In the rows, zero is written as 128.
Known rows:
voko: [158 135 139 152  80 105 116 139 164 155  93 149 136 133  84 126 131 168
  95 107  89 143 151 113 129 135 122 109 135 143 153 112 119 134 115 147
 161 125 170 138 121 123]
brukla: [ 81 112 209 121 123 150 167 130 130  89 160  96 112 112 183 132  94  96
 118 141 120 120  69 132 121 123 135 164 136 160 142 108 153 108  88 106
  94 138 117 113 121  61]
delobru: [133 104 141 132 133 133 166 156 130 121 143 119 113 133 156 158 136 149
 140 137 139 152  94 119  91 102 158 163 187 133  99 151  88 110 161  76
 127 151 117 151 122 171]
vitrel: [126 135 144 129 129 146 145 131 132  92 142 112 124 141 172 135 139 130
 113 156 125 117  73 131  87 125 146 160 140 146 100 139 132 114 128  99
 134 118  95 145 117 118]
nedak: [129 110  90 162 106  86 130 136 157 139 126 152 151 152  91 152 129 130
 131 115 144 177 130 157  84 123 148  90 113 167 124 117 120 128 123 197
 168 118 116 166 152 160]
dreplur: [151 108 121 144 129 140 157 140 150 102 156 133 128 130 152 164 139 142
 158 144 140 131 122 128  95 130 167 177 154  88 101 133 108 120 167  72
 120 114 119 168 111 159]
letran: [169 121 124 152  87  90 115 135 175 163  94 148 131 130  85 142 107 167
 114  84 118 165 156 133 130 123 136 118 152 119 136 104  98 113 139 156
 166 125 166 170 124 154]
siplos: [159 111  98 158  85  51 117 131 176 131 108 106 176 155  72 155 118 184
 135  78  91 163 166 125 150 118 142 135 161 116 141  98 168  79 153 158
 170 122 169 145 113 157]
stenus: [141 104 159 137 113 154 149 147 146 111 143 139 124 133 178 144 137 143
 127 165 121 138  94 123 116 125 144 186 154 117 109 128 120 123 148  83
 118 128 129 138  97 132]
ziza: [134  90 115 136 124  95 153 146 153  86 154  84 160 154 154 175 138 165
 171 131 120 147 110 124 120 104 162 196 184 109 103 128 171  77 173  83
 132 133 126 140  98 168]
sobek: [149 113  98 144 116  59 141 121 157 142 124 114 124 113  98 164  67 125
 111  76 153 194 108 154 113 110 157 107 131 161 152 129 111  97 145 175
 157 128 141 150 151 143]
pifedrul: [127 138 150 126 135 152 149 128 132  94 146 111 123 137 169 136 134 134
 108 158 124 114  71 127  92 122 151 162 136 142 104 134 133 115 129  97
 131 122  92 132 113 122]
nuda: [160 136  94 169 145 142 174 123 141  81 171 136 138 131 125 162 177 147
 179 163 126  80 157 117  74 148 175 169 126  77 113 127 135 147 164  59
 122  85 118 169 109 164]
skabras: [135 134 161 148  67 111 111 149 150 174  77 150 114 127  98 119 132 156
  79 112  89 165 128 119 150 134 102 105 131 172 162 117 103 125  88 139
 151 158 175 109 126  95]
foska: [133 129 147 129 118 134 123 139 134  99 135 104 129 134 156 135 138 138
 138 140 104 109  93 134 123 122 136 176 156 112  84 114 136  94 129 100
 129 136 113 115  98 121]
vevem: [158 123  85 141 110  79 131 127 167 142 117 138 147 142  99 144 110 132
  97 115 134 162 115 131  86 124 151 101 115 162 128 123 131 124 146 183
 179  96 127 154 128 143]
labrus: [157 119 100 150 113  90 119 135 163 156 124 148 130 125 107 163 104 135
  92  99 150 185 105 168 107 121 164 111 107 146 134 126 108  95 153 184
 166 126 131 147 140 148]

Facts:
vubre {Σ=684, δ=c}
lekaskom {Σ=797, φ=tridri, δ=b}
gromelis {Σ=684, δ=a}
zipla {Σ=567}
broges {Σ=831, Λ=tekle,dreskadren,briskigrum,nitrarir, δ=a}
zeskobi {Σ=803, φ=kleklek, Λ=plugim,lero,librin,migre,klobro,labrus,gragin, δ=b}
vufles {Σ=684, δ=c}
rugril {Σ=797}
stagram {Σ=567, δ=c}
febrel {Σ=797, Λ=zaklal,fedrum,gimede,tidrir,soflu,labrus,plevar, δ=a}
pladris {Σ=567, φ=skabras, δ=a}
voko {Σ=94, δ=d}
dopla {Σ=567, δ=d}
kleflik {Σ=684, φ=drebribrel, Λ=fligrak,bralom,gruzafon,sobek,plevar, δ=c}
libros {Σ=94, Λ=dritris,zibol,troneras,tetre}
bamin {Σ=567, δ=b}
lanafo {Σ=94, δ=b}
plalam {Σ=803, φ=tidrir, δ=c}
tonori {Σ=803, δ=c}
foste {Σ=684}
domas {Σ=803, Λ=dreskadren,stetresar,tonori,mistan, δ=b}
briskigrum {Σ=684, δ=b}
fedrum {Σ=797, δ=d}
vubran {Σ=684, φ=trulos, δ=b}
leplu {Σ=831, δ=c}
fluvor {Σ=684}
dritris {Σ=94, δ=c}
delobru {Σ=94, φ=fovo, δ=c}
foska {Σ=797}
klabrok {Σ=831, Λ=foste,dropur,trudul, δ=b}
rovan {Σ=94, φ=brodros, δ=d}
vitrel {Σ=94, δ=a}
kugrar {Σ=684, δ=b}
bralom {Σ=803, δ=a}
drebribrel {Σ=684}
bakla {Σ=684, δ=d}
stofal {Σ=567, δ=b}
kitrutra {Σ=831, Λ=vitrel,kugrar,ziza,dutrer}
stofa {Σ=803, Λ=zibru,breplos,zipla,grostistik,stofal,trozi,vufles,nitrarir, δ=a}
brukla {Σ=803, Λ=gruplok,zibol,nusadom,tridri,muklak,sobek, δ=a}
misok {Σ=797, δ=b}
sobek {Σ=803, φ=skabras, δ=b}
lefi {Σ=567, Λ=plibrun,pifedrul,sobek,metretos, δ=c}
trutre {Σ=831, Λ=briskigrum,zipla,moga,gromelis,nuda, δ=d}
zibol {Σ=831, δ=a}
skabras {Σ=94, δ=d}
migre {Σ=803, δ=c}
kitem {Σ=567, δ=a}
dreskadren {Σ=567, δ=b}
fligre {Σ=803, δ=a}
brafis {Σ=803, δ=c}
natren {Σ=797, φ=zipla, Λ=zibru,fudron,muklak, δ=d}
trozi {Σ=797, δ=a}
grostistik {Σ=803, δ=d}
molol {Σ=94, δ=d}
ziza {Σ=831, φ=zipla, δ=c}
plosi {Σ=797, δ=d}
metretos {Σ=567, δ=d}
droru {Σ=797, Λ=zaklal,breplos,diflar, δ=b}
dusil {Σ=831, φ=lefi, Λ=stetresar,gragin,trulos, δ=a}
klabim {Σ=797, δ=c}
kleklek {Σ=797, δ=a}
moga {Σ=831, δ=b}
deza {Σ=831, δ=c}
skinun {Σ=94, Λ=grosastar,labrus,vubre,trudul, δ=d}
siskek {Σ=803, φ=troneras, δ=a}
stugro {Σ=803, Λ=fatrun,vuflak,foska,librin,trusel,vufles,brafis, δ=c}
mistan {Σ=684}
plaredros {Σ=567, Λ=delobru,bripe,lekaskom,molol,librin,pifedrul,brafis,pluduga, δ=c}
benan {Σ=831, Λ=tridri,fedrum,nuda}
dropur {Σ=567, δ=b}
trudul {Σ=94, φ=podrur, δ=d}
diflar {Σ=94}
brite {Σ=94, Λ=mobris,vubran,plosi,trusel,tetre, δ=a}
zala {Σ=684, φ=molol, Λ=letran,brodros,deza,pladris,flaman,kufak,sobek, δ=d}
siskur {Σ=567, φ=nusadom, Λ=lero,flaman,tidrir,soflu,skubror,metretos, δ=c}
sagrek {Σ=831, φ=fligrak, δ=b}
stenus {Σ=684, δ=c}
brezo {Σ=831, Λ=briskigrum,siskek,duna,trozi,vigroge, δ=d}
troneras {Σ=94}
fligrak {Σ=94}
grosastar {Σ=94, δ=d}
skubror {Σ=567, δ=d}
fava {Σ=803, δ=c}
plevar {Σ=803, δ=b}
trusel {Σ=803, φ=tidrir, δ=d}
nusadom {Σ=797}
kufak {Σ=94, φ=molol, δ=a}
fatrun {Σ=803, φ=lefi, δ=b}
podrur {Σ=567, δ=b}
skagrem {Σ=94}
fudron {Σ=94, δ=b}
vuplur {Σ=831, Λ=lanafo,kugrar,duna,kufak,trusel, δ=b}
vezek {Σ=567, φ=skabras, δ=a}
stagro {Σ=567, Λ=vuflak,rovan,bripe,zaklal,zibol,vevem,gromelis, δ=a}
flaman {Σ=94, φ=brukla, δ=c}
librin {Σ=684, δ=b}
trulos {Σ=94}
gragin {Σ=94, φ=muklak, δ=d}
pifedrul {Σ=94, δ=a}
labrus {Σ=684, φ=plugim, δ=b}
breplos {Σ=831, δ=d}
vuflak {Σ=797, δ=a}
fovo {Σ=803}
veka {Σ=567, Λ=vubran,zibol,fligrak,diflar,stetresar, δ=d}
gimede {Σ=94, δ=b}
pluduga {Σ=94, φ=foste, δ=d}
vevem {Σ=94, φ=bripe, δ=b}
tetre {Σ=567, δ=d}
flovotris {Σ=803, δ=d}
nolom {Σ=797, φ=gotrim, δ=b}
kidu {Σ=684, Λ=lanafo,nusadom,kufak,muklak, δ=b}
gruzafon {Σ=803, φ=gromelis, δ=d}
stogrun {Σ=797, φ=molol, δ=b}
klobro {Σ=567, φ=gromelis, δ=c}
letran {Σ=684, φ=fedrum, δ=d}
dreplur {Σ=684, φ=soflu, δ=c}
nedak {Σ=94, φ=fligrak, Λ=tekle,breplos,leplu,fava, δ=b}
plibrun {Σ=684, φ=grostistik, δ=c}
nitrarir {Σ=684, δ=b}
tridri {Σ=831}
nuda {Σ=94, φ=muklak, δ=c}
dutrer {Σ=831, δ=b}
tidrir {Σ=831}
brodros {Σ=567, δ=b}
stetresar {Σ=684, δ=d}
godre {Σ=94, φ=drebribrel, δ=a}
bripe {Σ=831}
soflu {Σ=803}
zibru {Σ=94}
zaklal {Σ=684, δ=a}
siplos {Σ=831, φ=stogrun, δ=d}
mobris {Σ=803, φ=podrur, δ=a}
brogor {Σ=567}
gotrim {Σ=831}
muklak {Σ=797}
lero {Σ=797, δ=b}
tekle {Σ=567}
plugim {Σ=831, δ=a}
duna {Σ=94, δ=a}
gruplok {Σ=797}
vigroge {Σ=94, δ=b}

Rows:
No name comes twice in this set of rows, the named rows included.
[117 122 175 137 108 170 130 135 144  94 146 127 127 151 197 120 134 125
  96 177 116 121  56 136 117 137 135 175 119 133 108 125 141 116 112 104
 122 121 101 120 101  85] | gromelis
[109 120 150 131 152 155 129 141 110  97 178 119 127 127 159 152 140 129
 113 149 111 105  87 164 113 108 166 164 123 117  93 114 159  79 145 130
 115 151  87  95 116 128] | febrel
[147 120 162 161  56 108 102 143 172 138  94 150 125 138 111 104 114 165
  90 115  75 148 131 129 171 141 101 126 116 146 176 116 147 126  84 144
 141 132 188 102 125  88] | grostistik
[112  90 161 178  66 102 114 132 170 151 119 162 138 150 111  97  65 125
 109  96 104 160 172 127 172 141 138 100 146 107 179 107 107 138 133 181
  97  98 172 156 117 105] | veka
[ 78 103 138 153 123 126 139 134 143  66 160  83 157 179 169 158 167 135
 172 148 120 140  89 166 127 121 140 179 136 143 102 112 189  80 106 117
 125 149  89 122 124 120] | broges
[144 110 167  94  90 160 110 140 153  65 151 128 172 168 201 100 107 148
  84 201  75  79  59 101 109 122 119 191 134 123  71 100 249 116 123 151
 146  84 102  93  76 100] | kleklek
[158 110 116 134  85  77 128 133 165 147 112 128 151 120  64 165 101 154
 153  87 105 147 188 131 117 118 124 124 161 125 111  72 144 103 123 184
 169 124 167 162 129 153] | natren
[148 121 154 149  71 113  99 155 153 156  90 149 129 118  88 120 131 156
  91 119  71 145 133 133 172 137  97 132 122 150 147  93 145 106  95 156
 150 148 180  75 108  79] | fedrum
[145 123 126 200 162 151 175 117 132  86 204 143  85  91 135 175 147 125
 180 117 156 107 160 178 120 149 210 171  88  49 165 139  85 128 169  42
  68 115 135 164 142 142] | siskur
[118  86 180 150 110 162 152 140 150  91 176 153 104 132 189 132  95 143
 131 147 126 136 102 148 134 118 158 171 141  94 140 133 131 127 146  91
  94 133 133 147 130 135] | plaredros
[137 129 122 127 140 125 151 122 135  88 149 109 135 149 170 144 126 136
 132 142 137 123  84 126  73 112 170 153 161 128  81 139 125 115 160 109
 146 108  88 173 122 168] | godre
[118  96 102 157 101  96 105 148 149 137 130 150 158 138 100 142 130 107
 113 126 116 156 126 152 123 131 135 107 100 157 129 103 150 108 124 210
 144 117 126  99 118 106] | droru
[141 111 142 124 137 135 162 150 132 116 147 124 115 123 156 163 134 152
 136 140 130 139 102 121  85 100 158 162 181 130 102 144 103 117 160  80
 133 148 119 156 124 177] | flaman
[145 155 149 154 120 155 149 121 141  70 152 108 135 103 139 144 168 117
 158 168  94  55 126 121 121 172 129 191  99 101 119  87 176 117  93  67
 109  85 133 106  81  51] | muklak

The same objects again, as new rows of numbers:
Known rows:
godre: [ 95 125 140 111 144 134 127 137 130 143 119 138 117 120 145 145 140 127
 149 124 124 139 118 119 104 115 117 132  70 149 114 138]
zipla: [138 154 108 125 109 106 106 131 135 140 162 176  87 125  93 110 128 131
 130 131 151  35 147 118 188 110 147 113 135 125 138 146]
voko: [132 118 129 138 121 125 135 125 123 106 128 127 141 134 136 137 125 116
 115 131 121 175 122 137 111 126 117 135 142 119 127 134]
vevem: [ 96 117 117 137 127 143 143 132 119 130 102  99 125 137 164 148 129 102
 126 127 127 194 120 125  90 124  97 139  98 131  90 142]
febrel: [138 129 162 126 138 131 127 129 141 136 118  92 151 122 133 128 127 128
 147 129 115 135 137 131 117 144 130 120 132 122 159  89]
ziza: [122 122 139 105 147 129 121 134 151 145 132 190 106 114 111 134 136 144
 163 121 136  99 127 114 132 117 140 131  80 147 119 140]
pifedrul: [133 130 146 107 145 133 123 126 112 120 125  90 140 125 128 123 147 138
 130 128 121 130 121 131 116 146 118 132 121 120 123 106]
foska: [127 161 133 120 113 110 111 127 134 131 156 124 109 127  95 123 123 141
 128 126 152  45 131 122 201 104 186 103 153 117 135 131]
siskur: [141 127 134 101 142 131 119 128 147 166 122 169 121 110 118 115 119 126
 156 138 132  71 147 119 140 118 128 127  83 146 149 146]
mistan: [149 169 120 110 112 113 107 130 112 124 172 147 104 123  96 120 124 147
 108 131 134  51 124 128 198 102 172 113 154 131 127 137]
troneras: [144 165 131  94 111 112 109 125 121 125 163 144 110 127  88 125 132 138
 109 127 147  54 127 126 195 100 182 110 142 126 125 143]
trusel: [ 97 112 120 132 127 132 135 127 135 128 105 135 117 138 152 150 132 102
 138 119 147 171 122 119 108 113 119 132  86 124  89 162]
tidrir: [127 159 129 108 115 111 107 131 141 133 163 151  97 122  78 121 122 123
 125 125 149  56 137 120 202  98 173 123 139 125 112 136]
stofal: [125 107  94 170 117 130 140 129 126 120 111 135 133 139 150 110 127 112
 124 129 121 166 142 132  90 157  74 137 148 117 130 121]
stagram: [159 121 133 119 141 120 114 126 131 135 138 160 127 115 108 104 133 151
 140 137 128  73 143 125 142 141 125 126 132 129 167 120]
klabim: [147 126 159 124 145 119 119 126 135 122 138 143 132 119 111 125 134 158
 154 130 126 101 128 125 140 135 157 117 139 123 157 110]
misok: [107 111 128 171 120 127 138 127 139 117 111 101 150 139 150 133 120 107
 127 122 117 196 128 135 101 142 109 131 153 115 129 105]

Rows:
No name comes twice in this set of rows, the named rows included.
[ 98 111 135 161 124 130 139 128 127 118 104  83 148 140 144 133 121 107
 130 125 122 196 123 133 112 147 108 141 157 109 108 101] | lero
[107 127 110 143 125 145 139 132 116 131 104 131 120 137 162 143 123 109
 123 120 115 194 114 124  93 129  90 141  99 139  68 141] | vubran
[132 112 113 161 120 133 145 131 133 106 121 112 131 139 144 128 125 117
 121 124 117 184 133 133  95 147  96 138 148 115 116 110] | moga
[168 135 141  90 141 122 114 126 144 141 130 153 126 112 109 107 129 129
 154 137 126  80 156 122 140 133 120 126 109 127 159 124] | lefi
[144 132 156  96 138 126 126 124 138 126 123 113 155 125 133 127 140 127
 138 123 125 131 137 131 102 141 127 119 111 123 163 103] | brukla
[160  86  71 131 152 149 156 139 153 196  88 155 156 110 148 110 146 134
 106 155 131  67 119 111 100 139 161 132 143 169 122 121] | vezek
[122 131 117 146 122 139 138 130 100 112 113  81 137 136 145 134 126 115
 113 134 104 188 119 135 110 148  87 144 145 118  91 114] | librin
[133 117 127 136 137 125 122 129 134 136 124 141 134 123 124 103 137 132
 138 132 119 108 144 129 114 154  99 132 133 129 157 106] | kitem
[166 128 124 115 136 133 127 126 133 140 118 124 135 123 127 108 130 127
 141 138 116 101 154 132 110 151  99 123 120 126 168 103] | stagro
[ 80 119 112 150 126 144 140 135 118 139 104 108 124 133 155 144 120 107
 123 131 112 189 110 126 107 124  89 153 108 140  65 135] | labrus
[117 132 142 103 147 131 118 133 126 142 131 156 102 117 126 143 144 152
 159 127 136  95 118 116 134 109 137 125  69 142 113 153] | nuda
[195  92  60 130 130 145 172 136 135 153  90 108 188 124 155 131 149 127
  54 171 123 116  99 127 106 121 188 130 211 147 103 122] | skabras
[172 144 138 107 142 127 117 131 101 117 141 137 119 117 105 122 139 175
 137 135 114  96 123 128 145 138 130 122 134 127 135 125] | vufles
[149 136 147 110 143 124 115 132 106 122 143 129 129 113 106 122 134 161
 137 139 110  95 118 130 155 127 134 132 133 133 138 123] | vubre

The same objects again, as new rows of numbers:
Known rows:
plalam: [135 159 163 114 133 117 116 115 130 114 123 113 134 119 143 129 120 153
 132 130 129 126 139 130 130 147 141 148 127 130 116 115 128 129 129 168
 122 109]
tonori: [124 163 133 138 135 127 122 130 118 122 118 130 137 121 121 144 131 144
 132 121 143 117 123 125 113 139 137 135 129 137 119 124 123 149 138 157
 116 125]
pifedrul: [102 153 135 131 121 117 115 124 116 114 118 158 121 129 118 135 133 133
 129 109 135 110 133 154 143 128 124 151 103 137 117 129 124 138 141 167
 103 144]
muklak: [ 91  99  81 135 141 118 134 140 110 132 103 170  95 173 116 128 139  89
 122 130 113 125 104 130 115 129 100 138 139 122 121 144 109 164 117 103
 104 152]
sagrek: [156  98 156 119 156 132 142 119 150 156 139  56 182  96 143  87 117 152
 134 152 108 156 142 102 117 135 144  98 146 120 127 149 150  87 135 117
 185 104]
gruzafon: [139 182 140  96 105 117 127 107 124 133 134 123 121 142 150 144 120 120
 122 131 138 119 140 134 139 139 138 154 125 122 110 107 134 120 142 175
 125 124]
godre: [122 172 160 119 132 108 112 114 131 107 127 138 123 128 130 128 117 152
 110 122 118 109 151 155 150 128 127 156 115 132 118 127 115 145 133 174
  99 112]
metretos: [136 145 107 107 109 128 125 117 121 142 125 155  94 143 139 144 122 106
 121 127 148 133 128 131 139 141 118 145 127 125 122 118 123 129 137 130
 132 149]
trulos: [ 94 136 100 127 123 128 135 145 112 118 111 146 120 158 109 139 143  92
 137 129 103  98 111 129 104 118 131 132 119 126 117 126 123 149 123 150
  85 145]
dropur: [123 117 126 131 159 154 150 133 141 151 131  79 191  99 136  99 133 128
 176 176 110 154 123  70 100 122 159 115 134 137 139 153 153  93 145  81
 177 108]
skagrem: [111 142 121 120 111 114 126 137 134 113 116 133 125 146 125 129 124 102
 129 129  94 102 128 129 122 122 134 138 119 125 120 110 123 137 111 158
  86 119]
deza: [125 123 122 133 135 138 125 120 119 134 127 151 110 128 130 126 127 122
 124 124 130 137 137 149 131 130 111 129 127 138 124 148 132 131 138 125
 143 140]
stofal: [142  90 134 137 161 138 143 135 137 152 132  71 190  94 123 115 132 147
 151 137 127 141 111  87  99 143 148  94 151 117 129 143 144  97 135 104
 175 117]
vufles: [123 131 126 137 133 111 127 125 125 129 124 145 125 138 124 130 126 137
 118 120 137 128 128 138 132 132 109 135 132 130 126 137 114 145 140 118
 131 134]
fluvor: [118 118 119 117 128 109 130 133 139 117 117 136 118 150 138 126 119 101
 112 132 104 121 128 125 117 124 111 141 127 127 121 115 116 153 106 124
 103 131]
natren: [159 140 136 109 119 108 125 110 154 133 130 129  90 157 143 128 107 139
  91 139 143 128 151 143 158 128 109 143 140 112 135 122 101 141 114 126
 124 114]
nusadom: [ 99  99  90 127 138 112 133 135 118 131 114 167 104 166 119 128 136  90
 119 124 115 131 111 132 115 126  96 137 135 123 121 132 110 158 117 101
 109 151]

Rows:
No name comes twice in this set of rows, the named rows included.
[141 112 162 113 148 126 137 121 139 146 132  45 215  89 141 106 129 148
 152 143 116 137 134  95 109 151 166 102 138 113 106 132 156  71 144 151
 170 108] | fatrun
[106 160 142 140 122 102 114 126 115 110 128 157 113 130 113 137 135 143
 127 110 137 106 130 157 136 124 121 145 119 141 123 132 125 147 142 163
  98 116] | duna
[125 170 119 113  96 162 134 120 131 123 124 134  93 150 121 131 125 122
 141 144 133 112 130 132 152 111 146 144 116 124 146 123 123 133 119 149
  99 124] | skinun
[139 135 165 129 135  96 110 115 119 136 153 144 122 122 146 118 138 130
 120 131 136 144 168 148 124 147 102 135 161 135 131 139 157 117 141 114
 141  69] | ziza
[146 107 164 110 145 155 130 127 153 134 130  48 196  86 141  92 124 162
 158 153 107 139 129  90 129 139 171 105 129 111 128 128 151  75 122 142
 171 112] | zeskobi
[146 145 128 100 110 106 131 110 133 142 134 138 115 144 149 133 110 111
 105 128 146 138 142 135 146 130 115 151 121 119 117 128 118 128 138 141
 133 131] | letran
[143  97 144 132 146 165 137 144 138 135 121  61 176  99 120 106 139 166
 164 143 125 132 112  92 112 132 178  91 140 114 133 127 140  92 118 138
 159 115] | domas
[119 148 139 125 119 122 122 125 116 123 130 130 133 126 115 133 133 136
 132 118 132 115 131 143 137 127 135 131 113 129 121 130 134 126 143 162
 119 127] | dritris
[114 153 142 134 126 131 109 131 126 103 116 153 101 134 116 133 130 157
 126 116 132 107 135 161 161 125 131 145 114 127 128 127 120 148 117 164
  94 128] | brite
[127 118 122 126 129 134 126 134 134 115 109 147  90 151 134 119 116 107
 109 138  92 127 137 136 116 120 114 140 136 133 128 115 115 150  93 123
 109 133] | benan
[136 172 122 112 105 143 118 122 117 126 124 136 100 145 127 146 132 125
 131 131 149 117 129 131 140 138 146 139 126 122 128 112 128 137 127 152
 115 131] | flovotris
[148 160 105 129 113 128 134 118 123 143 134 143  95 151 123 143 122 116
 107 126 148 126 130 141 113 120 110 130 143 130 124 138 119 147 134 124
 131 134] | breplos
[120 181 106 111  88 137 137 119 124 135 130 138 100 148 120 132 131 105
 133 141 133 109 130 129 135 111 140 148 111 133 131 133 131 129 146 146
 110 119] | grosastar
[146 148 156 128 143 127 109 110 134 111 116 144  92 135 142 121 104 161
 102 127 126 137 159 156 149 132 109 158 134 142 123 127 103 156 120 145
 121 122] | dusil

